Each row is followed by its class number.
[-18   1  24 -10   1   3 -23 -10 -13  14  35  -3   8  -1  14 -27  22  23
   1 -19  41  10  14  28 -53  26  11 -57  17 -26 -29   5 -31 -35 -15   0
  -2 -17  -8   1  27  29 -26]
4
[  0  29   6 -13   9 -30  22  -7 -11  11 -18 -14  23  19 -12  28  -1   4
  19  11  -3 -13 -11  13  31 -44  29  33  -7  23 -13 -33   3   1 -11  42
 -16  35   4 -10  -3 -16  21]
10
[ -9  30  28 -21   2 -28  21 -29 -14  25 -20 -22  17   9  11   2  26  11
  28  -8  17 -15 -14  23   2 -39  70   9  10   3 -20  -9  -2   4 -47  38
 -11  15  13  -2  11 -24 -18]
5
[  6 -10  -5 -24   7   5 -22  10  -3   7   9   7 -12 -27   3 -15  -6  -4
  -2  -2  33  15  11 -11 -64  38  19 -31   8 -16 -17  29 -36 -15  -9  -9
   1 -32  13  10  14   5 -26]
6
[  1  -2  -9  19  40 -26  26 -38  13   3 -36   7 -33 -37 -53   9  -6 -11
 -29  15 -39   2 -30 -17   2  -8  35  10 -21  33   7  -8  60  14  11 -15
  22   5  24  15 -33 -21   5]
1
[  8  41  -5 -16  34 -29  26 -17 -39  20 -35 -22  37  47   5  37  13  21
  44  15  10 -36 -23  32  17 -79  40  51  -8  27 -17 -30  -3  11 -41  71
 -21  54   7 -11  26 -29  17]
10
[-18   6  35   5   7 -24   2 -44  -2  15  21  -3   4  -4 -11 -14  30  14
 -12 -15   7  -1  -2  36   0   4  27 -39  22  -5 -27 -27  11 -36   2  10
  -3  -4   0   3  -3  24   2]
4
[-18  -5   0  16  18  10  -6 -23  17 -18  -9  15 -22 -20 -25  -4 -12  -4
 -33   9 -16  13 -10 -20 -29  18 -16   6  -8  -1  17   6  32  -3  26 -29
   8 -14  11  10 -27  16  -4]
8
[  3 -27  -3   8 -11   6  12  -5   5 -13  -8   0   3   4  14  15 -28 -21
   0  15 -21  -9   1 -27  19  -3 -33  28  -2  -8  22   1 -14   7  19 -10
  12  11 -11   7 -16  -6  11]
6
[ 28 -35 -81 -13  37  52 -46  48   8 -33 -33  14 -48 -46 -35  14 -67 -28
  -5  20  -2  21 -15 -59 -80  34  14  17 -34  34  30  55  -9  46   0  -3
   6  15  43   0  20  -2  20]
7
[ -2 -18  -9   6  30  -9  12 -16   1 -24 -31   0 -13 -11 -36  12   1   3
 -12  10 -19  -8 -23 -28  -4  -9  25  22 -13  18   8   3  28  17  -2   5
   8   6  14  17 -17 -17  14]
3
[  9   7 -28 -17  -3 -14  35  44 -20 -20 -32 -25  39  38  26  45  -6   0
  41  23  -8 -33 -11   4  61 -77  12  78  -6  16   9  -1 -12  41 -39  58
 -11  56 -21  -5  -9 -38  21]
3
[  0 -28 -15 -28   2  35 -29  27   0 -10  20  -4  -7 -15  -3  -3 -40  -3
   5  -8  23  10  19  -7 -71  48 -18 -25  -4  -2  -4  23 -30 -10   3 -24
  -2 -10  -3   7  27  23  -8]
0
[-21  27  68   8 -48 -41  22 -33   7  21  30 -13  21  19  10 -10  20   7
  -6 -23  -1  -6  18  37  42  -6   4  -9  35 -31 -16 -44   1 -34   3  -1
  -2 -12  -8  -9 -13  17  -2]
5
[  1  -1  24  -4  -3   5   4   3  -8  -1   5  -1   0   2   9   4   1  10
   6  -9  -5 -10  -3  15 -17   7  -9  -9  13 -22  -4 -12  -2 -12  -9  -8
  10  -8  -8  13   2   7 -10]
2
[-19   5  13 -16  32  -1  -9 -22  -3   6   4   4 -19 -12 -20 -17   6  22
   2  -7  17  -1  -9   2 -47  11  42 -21   2  -2 -25   4  -6 -14 -10   6
   0  -5  17   3  20   6 -38]
9
[  0  16  13 -34  12  -3  -2  16 -23  21  -2  -3   2  -5  15  -3  20  19
  23 -12  30  -5  -6  32 -42   0  48 -24  19 -16 -30   5 -18 -12 -49  21
  -2 -14   1   9  21  -6 -28]
2
[ 24 -11 -33   8 -22   8  10  47   3  -9   0  -7   5  17  24  21 -35 -16
  -3  15 -14  -4  12  -9  30 -21 -58  46 -14  -3  32   3 -11  35   3 -10
   5  20 -29 -18 -13  -7  15]
1
[-28  19  44  14  19 -49  33 -77 -14  18  -2 -10  26  21  -6  -1  49  23
   9  -3 -16 -36 -34  40  34 -53  55  -6  10   8 -31 -45  35 -35  -1  28
  -2  21   2   8  -6  -8   1]
4
[-19  12  51  11  -8 -23 -19 -32  17  14  30  24 -10 -21 -41 -29   2  10
 -30 -11   4  30  15   8 -18  51  -6 -53  12 -21 -17 -28   6 -42  38 -39
   8 -30  11   7  -6  33   1]
10
[  4  -9   6 -17 -29  14   1  14  -3 -13  15 -11  15  36  26   8 -30  -3
  18   6  -2 -26  15   5  25 -17 -40  29   3 -13   7  -9 -36   1  -7   5
  -8  24 -28 -13   7  13  -7]
9
[  8 -24  -7 -20 -15  21 -23  28 -10  -3  25  -4   0   1  28   2 -26  -3
   6  -5  29   2  27   4 -48  32 -33 -13  14 -26  -6  16 -58 -13   3  -9
  -5 -19 -14  -1  23  19 -10]
6
[-24  38 -12 -39  81  -3   1 -12 -37  18 -27 -13   0  -2 -10   3  30  42
  28   0  53 -14 -34  34 -99 -26  95 -12   1  23 -42  12  -3  -6 -50  58
 -15   6  25   8  40 -11 -36]
8
[ 19 -26 -19  -8 -25  10  -9  10  13 -15  -9  -1  15  -3  20  -2 -18 -26
   2  18  -6   2   7 -27  24 -11 -14  13 -11  -6  20  21 -12  13  -8 -14
   3  25 -22   3 -13  -3   7]
4
[-22  15  37 -13  -8 -25   1 -31   4  15  20  13  -4  -1  -9 -29  17  14
  -2  -8   7  -3  -4  16   9   8  26 -29  20 -19 -24 -10  -2 -34 -11 -12
   0 -19   9   5   2  12 -31]
9
[-10  -3  -2  -9   4  -5   3   1   5 -10  -9   1  -6   4  -4   4 -14   3
   6   9  -8 -11 -11 -10   9 -15  15  23  -5   4  -4  -4  -2   5  -2   6
   1  18   3  -3  -4  -4 -13]
9
[ -7 -21   9  20 -14 -24  32 -17  13 -31 -21   5  13  10 -12  16 -12 -12
  -5  21 -53 -22 -18 -17  73 -30 -15  43  -9   2  27 -20  36  13  16 -10
  15  28 -12  16 -49 -15  30]
3
[ -9 -22   3  18  18 -17  24 -44   9 -11 -26   5 -10 -17 -18  14 -10 -16
 -13  18 -34 -13 -22 -30  10 -11  15  24  -9   9   8  -8  26  -1  27  -5
  19   6  14  14 -28 -15   8]
6
[ 24   4 -18 -48 -36  16  -7  56 -12   0  -5 -37  29  26  51  21 -22 -11
  38  -2  40  -8  25   7  -6 -25   6  35   3 -11   3  20 -59  29 -55  29
 -24  20 -16 -21  24 -12  -6]
5
[-41  11  55  19  -7 -23 -11 -25  12  20  54  29  -1 -16 -18 -44  24  22
 -21 -26  11  21  14  20 -20  52  -4 -76  30 -31 -31 -17   5 -59  32 -49
  15 -39   2  19  12  33 -27]
0
[-12   9 -18 -27  51  15  -5   7 -22  -7 -28 -17   3   6  -5  17  -5  18
  10   7  37 -15 -23   2 -70 -19  46  16 -10  25 -13  16  -8  15 -28  38
 -15   6  -1  -3  26  -8 -11]
8
[ 25 -23 -52 -25  24  11  16  31  -6 -31 -48 -17  -6 -10 -20  36 -33 -18
   9  26 -15 -17  -3 -24   4 -30  22  61 -23  32  20  14   5  46 -25  35
  -4  48   0   4 -15 -24  32]
3
[ 13   8   6  -2 -43 -19   5  11  14  -4  -9   7  29  14   8   2 -24 -22
  10  21 -14   6   4 -19  61 -24 -26  32 -12   0  18 -11 -11  15   4 -10
  -6  28 -18  -6 -18 -13  15]
10
[-13  17  24  13   0 -38  15 -29   6  17   0  17  -4 -14 -16 -24  17  -1
 -10   2 -10   8 -21  11  20  -3  20 -20   0  -1  -5 -10  29  -7  -3 -29
  18 -14   8  16 -23 -15 -18]
1
[ 10 -11 -26 -34   4  27 -13  35 -11 -14  -2 -15  -1  10  20  10 -33   3
  20   7  19  -8  10 -10 -24  -8 -11  26 -11   1   3  21 -42  23 -22  19
 -13  26 -13 -14  25   3 -18]
9
[ 23 -42 -36 -17  -4  42 -30  51   6 -23   1  -6 -10 -12  20  11 -52 -18
  -8   9  26  14  23 -47 -67  38 -35   7  -8 -18  19  45 -55  19   6 -14
   3 -12 -18  -7  22   7  -4]
6
[-10  -8  13  26 -23 -16  25  -6  24 -25 -14   6  13  32   2  19 -21 -12
  -5  23 -49 -20 -22 -31  96 -43 -22  63  -7   1  23 -21  24  17  22  -6
   9  34 -29 -12 -34 -14  14]
9
[-33   2  49  24 -14 -13 -12 -39  20   2  49  24 -28 -10 -22 -37  12  20
 -43 -23  -5  16  16   8 -10  48 -33 -42  25 -42 -10 -22   9 -48  39 -47
  10 -45  16  -1  -8  48 -20]
9
[  9  -1  -4   3 -27   1  19   7   7  -5 -13 -24  14  22  28  23 -18 -10
   6   7 -19 -10   9 -11  35 -40 -17  58  -6 -11  23  -8   1  26  -7  15
  -3  29  -9 -18 -14  -9  12]
5
[-11   4  24  27  -1 -33  31 -44   7   1  -8  -3  21   8  -6   8  22  -1
  -7   9 -33 -17 -14  13  72 -46  14  19   6   5  -5 -34  37 -13  12  12
   7  33 -13   1 -30  -3  19]
4
[  2  48   0 -41  45 -21  -1  -1 -35  37  -7  -9  16  13 -10   3  25  34
  36  -3  50  -1  -9  33 -52 -26  71 -17   2  15 -44  -7 -24 -11 -51  59
 -19  13  22  -5  40 -10 -11]
10
[  1 -11  11  14 -52   9  -6  12  26 -16  20  18  -2 -11  -5 -13 -35 -30
 -29  -2 -27   8   5 -20  55  29 -46   1  15 -23  22 -19   1 -13  28 -36
  10  -1   5   1 -22  25  37]
7
[ -1 -24   1   6  10  15 -26  -3  11 -13  10   0  -4  -5  -4  -6  -5   4
 -19   1  10  11   0 -20 -36  21  -4 -17  -5 -11  -1  17  -3 -10  13 -22
   8  -7 -12   1   7  17  -1]
4
[ -8  16  40  18 -35 -18 -13  -8  12   7  37  17  10  11  -7 -19  -3   5
 -22 -10   2  22  19   8  16  25 -48 -21  11 -27  -2 -33  -7 -27  30 -25
  -1 -22  -5  -6 -13  30   8]
10
[  6  -5 -18 -10  28  -7  12 -23  -7  -2 -34  -8   9  -9  -2   9  14  -4
  15  17  -6 -16 -27 -11  10 -44  52  18 -17  28  -3   8  17  13 -26  29
  -3  38   8   7  -6 -23   2]
4
[ 21 -41 -39 -28  -2  67 -49  69  15 -43   0   4 -15 -11  10  10 -67 -17
 -19  12  25  19  29 -22 -63  51 -64   5  -4  -7  30  46 -40  12  -1 -32
  -4  -7 -19  -2   6  36   7]
8
[-10 -36   1   3  35  21 -36 -28  18 -18   0   6 -31 -34 -33 -16 -11   3
 -36   1   7  24  -9 -30 -80  49  23 -41 -14  -1  -3  29  14 -14  20 -33
  13 -25  15   9   5  20  -6]
4
[  5 -13 -16 -23  22  17   2 -10  -7 -16 -17  -9 -12   5 -11  11 -20   3
  12   8  -5 -24 -10 -10 -26 -12  15  24 -15  16  -1   3  -8   7 -10  15
  -7  19  13  -1  12  -2  -8]
9
[-10 -13  11  -6  -9  17 -21   6  20 -21   8  16 -12 -22 -19 -16 -28 -16
 -28   5   8  17  13 -16 -31  47 -18 -18   4  -6  10  12  -3 -11  24 -40
   6 -21 -10  10 -15  29  -6]
8
[ -1  -3 -32 -33  36  25 -33  12 -12   2  -9   0 -25 -33 -17 -14 -20   2
  -2  -7  30   8 -19 -11 -88  30  51 -25  -8   7 -15  23 -16   0 -23  12
  -2  -8  47   7  36   4  -5]
7
[ -7 -34  21   0 -46  23 -30  19  22 -13  55  18  -1 -16  -1 -33 -34  -8
 -20 -16  12  24  40  -9 -28  77 -72 -49  14 -33   3   9 -27 -36  38 -72
  11 -32 -19   9   8  49  -6]
0
[  0  -8  16 -13   7   8  -6 -22  12   0  -7 -13 -21 -23 -24  -1 -13  -5
 -11 -10   6   9  10  -8 -45  23  29  -3  -1   2   0   5   3   2  -1  -6
   1  -3  20  -5   4  10  -2]
5
[-16  16  49  11 -26  -8   1 -30   5  16  30  -8   0   8   5 -17  19  16
  -8 -26   9   7  17  20  -6  12  -9 -17  27 -33  -9 -25  -1 -25   3  -6
   0 -24  10  -5   1  21 -10]
5
[-32   5  51  37   0 -33   9 -46  13  16  25  27 -10 -19 -13 -28  28  10
 -27  -8  -9  16  -3  -4   8  27   2 -40  31 -30 -18 -21  13 -39  35 -25
  26 -35  11  18 -18  12 -21]
6
[  0  21  26   1 -13 -24  11 -14   2  12   3  -1  21  16 -13   3  -5   0
   5   4  -6   0   2  13  33 -11  -4   7   0   3  -6 -33  -1  -9   4  12
 -12  18  -8  -8  -7   1  14]
10
[-46  17  72   9 -30 -23 -34 -14  15  24  79  30  -1  -9  -8 -57  27  28
  -9 -32  30  31  12  44 -22  69  -4 -94  48 -34 -46 -16  -3 -70  22 -46
  -6 -68   6  13   8  42 -35]
0
[ 17 -13 -32 -36 -28  47 -41  64 -11  -6  23  -5   4  -2  39 -14 -45 -12
   6  -9  40   8  24  -8 -47  36 -35 -16   4 -25   8  26 -71   8 -25   0
 -12   2  -1 -10  42  25   1]
7
[ -3  -1 -20   2  37  -4  14 -11 -15   6 -10  -5 -13  -8   2  17   7   9
  -1   3   4  -9  -7  -8 -35 -17  15  16   2  -1  -8  -2  -6   2  -1  29
   4   2  18   1   7  -6  -2]
6
[ -8  -6  -7  19  26  -9   9 -29   4  -3 -12  -4  -1   0  -9   8  12   6
 -12  11 -19  -3 -19  -5  10 -29  16  17 -10   3   1  -7  32  -2   9   8
   8  24   3  -2 -14  -2  13]
4
[-20   9  16 -11  42   2  -7 -44  -6  12 -10 -15 -33 -26 -27  -8  13  23
 -14 -21  21  11  -8   4 -92  18  62 -20  -1  -2 -19   2  14 -10 -15  10
   0 -16  44   1  19   7 -20]
5
[ 19 -53 -21  -1 -13  42 -29   8  20 -35   3  -1  -8 -12   5  -1 -47 -25
 -20  12 -13  12  17 -37 -27  33 -50  -2 -19 -11  34  30 -15   6  21 -45
  10  11 -20   3  -5  24  13]
4
[-27  -4   2  27  28 -23  22 -20  20  -7 -20  20  -8 -29 -37   0  -1  -6
 -15  13 -36   9 -27 -35  25  -6  30  10 -11  19   3  -8  52   1  31 -20
  28  18  21  20 -23 -17   1]
0
[ -3 -30  31  20 -53   2  -4 -17  24 -17  27   4  22  18  18 -12 -17 -15
 -14   6 -25  -4  13  -5  47   8 -59  -7   5 -31  21 -10  -6 -22  30 -45
  10   5 -36   3 -23  24  15]
4
[-14  17  38   3  10 -24  -4 -41   9  13  10  10  -8 -17 -39 -15   3   9
 -18  -8  -1  19  -2   7 -20  27  15 -35   3  -1 -14 -29  14 -28  18  -8
  -5 -12  18   5  -3  16   1]
10
[-13   4  19  30 -39 -34  48 -14  20  -1   6   4  30  13   0  12  -2 -21
  -5   6 -51 -14   4  -1 114 -33 -30  33  13   2  11 -45  29  -9  30  -9
   6  30 -21   4 -36  -5  29]
0
[-43  10  65  21  -5 -22   2 -58  11   0  19  25   1  -1 -26 -33  17  10
 -28  -4  -5   1 -15  12   1  31   0 -39  20 -16 -11 -25  31 -48  31 -44
  19 -38   3  26 -28  27 -16]
8
[ -9 -14  30  37 -31 -32  11 -26  37  -7   5  37  -9 -26 -12 -17  -1 -26
 -34  14 -39  19  -4 -43  58  22 -21  -5  15 -23  17  -4  24 -19  45 -54
  30 -21   3  19 -49  -1   1]
6
[-13  13  28 -15 -28   0 -26 -13   1  17  34  20  -3 -20  -3 -47   5   0
  -9 -21  24  14   2  14 -21  48   7 -62  28 -30 -19  -1 -24 -40 -16 -24
  -2 -34  27  13  19  27 -10]
7
[ 20 -15 -37  -3  12   6  19  19  -1 -14 -34 -14   0   6   3  34 -35 -15
   3  24 -26 -17 -19 -20  16 -36 -12  51 -30  21  24   6  13  37  -9  -2
  10  30 -13   0 -17 -28  13]
1
[ -31   13   62    1   -8   -5  -41  -23   -8   26   70   11    4    0
    7  -48   38   40   -4  -31   53   21   26   58  -63   58    4 -106
   47  -47  -46   -4  -35  -69   -6  -20   -3  -51   -7    9   33   54
  -32]
4
[-45  30  95  49 -14 -54  43 -73   3  12  21  18   9   6 -23 -18  55  22
 -17 -22 -33 -16 -24  39  54   0   7 -36  37 -32 -17 -66  57 -55  22 -25
  25 -34   9  27 -32   9   0]
2
[ 23   2 -38 -21  29   5   6  16  -3  -9 -44 -11   1  -5 -23  36 -37 -12
  14  25 -10  -2 -10 -25  -9 -30  23  49 -32  36  12  -1   0  36  -8  34
  -9  49   7  -9   2 -22  26]
10
[ 10   5  16 -10 -18  19   0  50 -14  -1  13 -12  20  28  35  16  -1  16
  15 -12  22  -9  12  16  -8  -2 -25   4  23 -34  -7  -3 -34  -3 -29  11
  -1  -7 -37  -6  23   6  -7]
2
[  4   5 -20  -3  21   2  -1  14 -12  11   3  -8 -14  -1  -1   3  -6  12
  -6  -2  15   6   2  16 -41   3  -5  -2  -5  -2  -4   6  -6   8 -13  -1
   4  -8   5  -4  13   0  -6]
1
[ 14   6 -18 -33   8   1 -13  10  -5   3 -26   0   8  -9  -4   2 -23  -7
  20  17  16  10  -3 -16 -26  -7  26  12 -21  15   0  12 -21  18 -26  14
 -13  26   9   0  12 -17  -2]
10
[ -9 -29   6  30 -22  10   1  -1  36 -43 -18  20   4   4  -5   6 -38 -33
 -36  26 -38   7 -14 -56  54   7 -47  42 -12   2  43   4  32  14  45 -47
  18   3 -28   7 -48   1  15]
8
[-23  15   3   2  45 -23  30 -45  -2  -5 -43  -1  -6 -14 -39  12   6   1
 -10  16 -17 -16 -38  -1  -2 -29  58  27  -9  37  -5 -16  51   0   8  23
   2  20  17  13 -21 -15   6]
8
[-21  30  24   8   0 -39  26 -57   0  19 -18  13   5 -10 -20 -19  25  -5
  -4   0 -23 -17 -45   0  53 -30  55   0  12   5 -12 -33  37 -17 -13  10
   4  11  41  18 -12 -19  13]
7
[-33  28  23  33   3 -39  53 -39   3  -3 -23   6  29  32  -2  19  22   1
   5  20 -37 -30 -39   9  99 -70   8  59   6  14   8 -45  55  -3  11  24
   5  34 -11   5 -48 -18  19]
8
[ -9 -21  13  14 -22  -4   3  -5  27 -11  18  17  -7 -24 -27 -11 -20 -18
 -24  -4 -24  15  16 -16  19  38 -29 -13   5   2   5 -10  17 -21  42 -45
  10  -7   2  10 -19  21  14]
0
[-14   5  19   1   8  -4 -13 -14 -10  13  37  -7   6   7  10 -18  28  28
 -13 -16  29   7  14  29 -35  13   0 -39  16 -27 -27  -4 -10 -39  -1   1
  -3 -18  -1  -7  17  33  -9]
4
[ -9   5  10 -13  16   3 -12 -10 -18  14  17 -10  16  10  22 -14  24  24
  16  -5  33  -6   1  26 -35 -10  23 -33   9  -9 -23   5 -24 -17 -29  25
  -8  10 -10   0  26  11 -20]
4
[-20   5  60 -20 -31  -2 -14 -27  -5  15  40 -20   9  11  17 -22   3  19
   7 -31  32  -1  21  39 -45  33   2 -45  25 -32 -20 -14 -31 -34  -9  -8
 -10 -30  -2  -3  19  30 -20]
5
[ -9   7 -18  14  32 -16  41 -16   6 -19 -60   0  14   8 -11  32  -6 -14
   8  39 -42 -25 -47 -28  63 -71  32  75 -22  41  22  -8  50  36   4  28
   7  52  -3   9 -36 -41  11]
8
[-24  19  43   2  20 -14 -26 -28   2  19  19  21 -11 -21 -33 -30  11  23
 -13 -14  23  35  -3   6 -57  45  24 -58   4 -11 -24 -10  -2 -30  11 -14
   5 -28  22   9  12  18 -23]
10
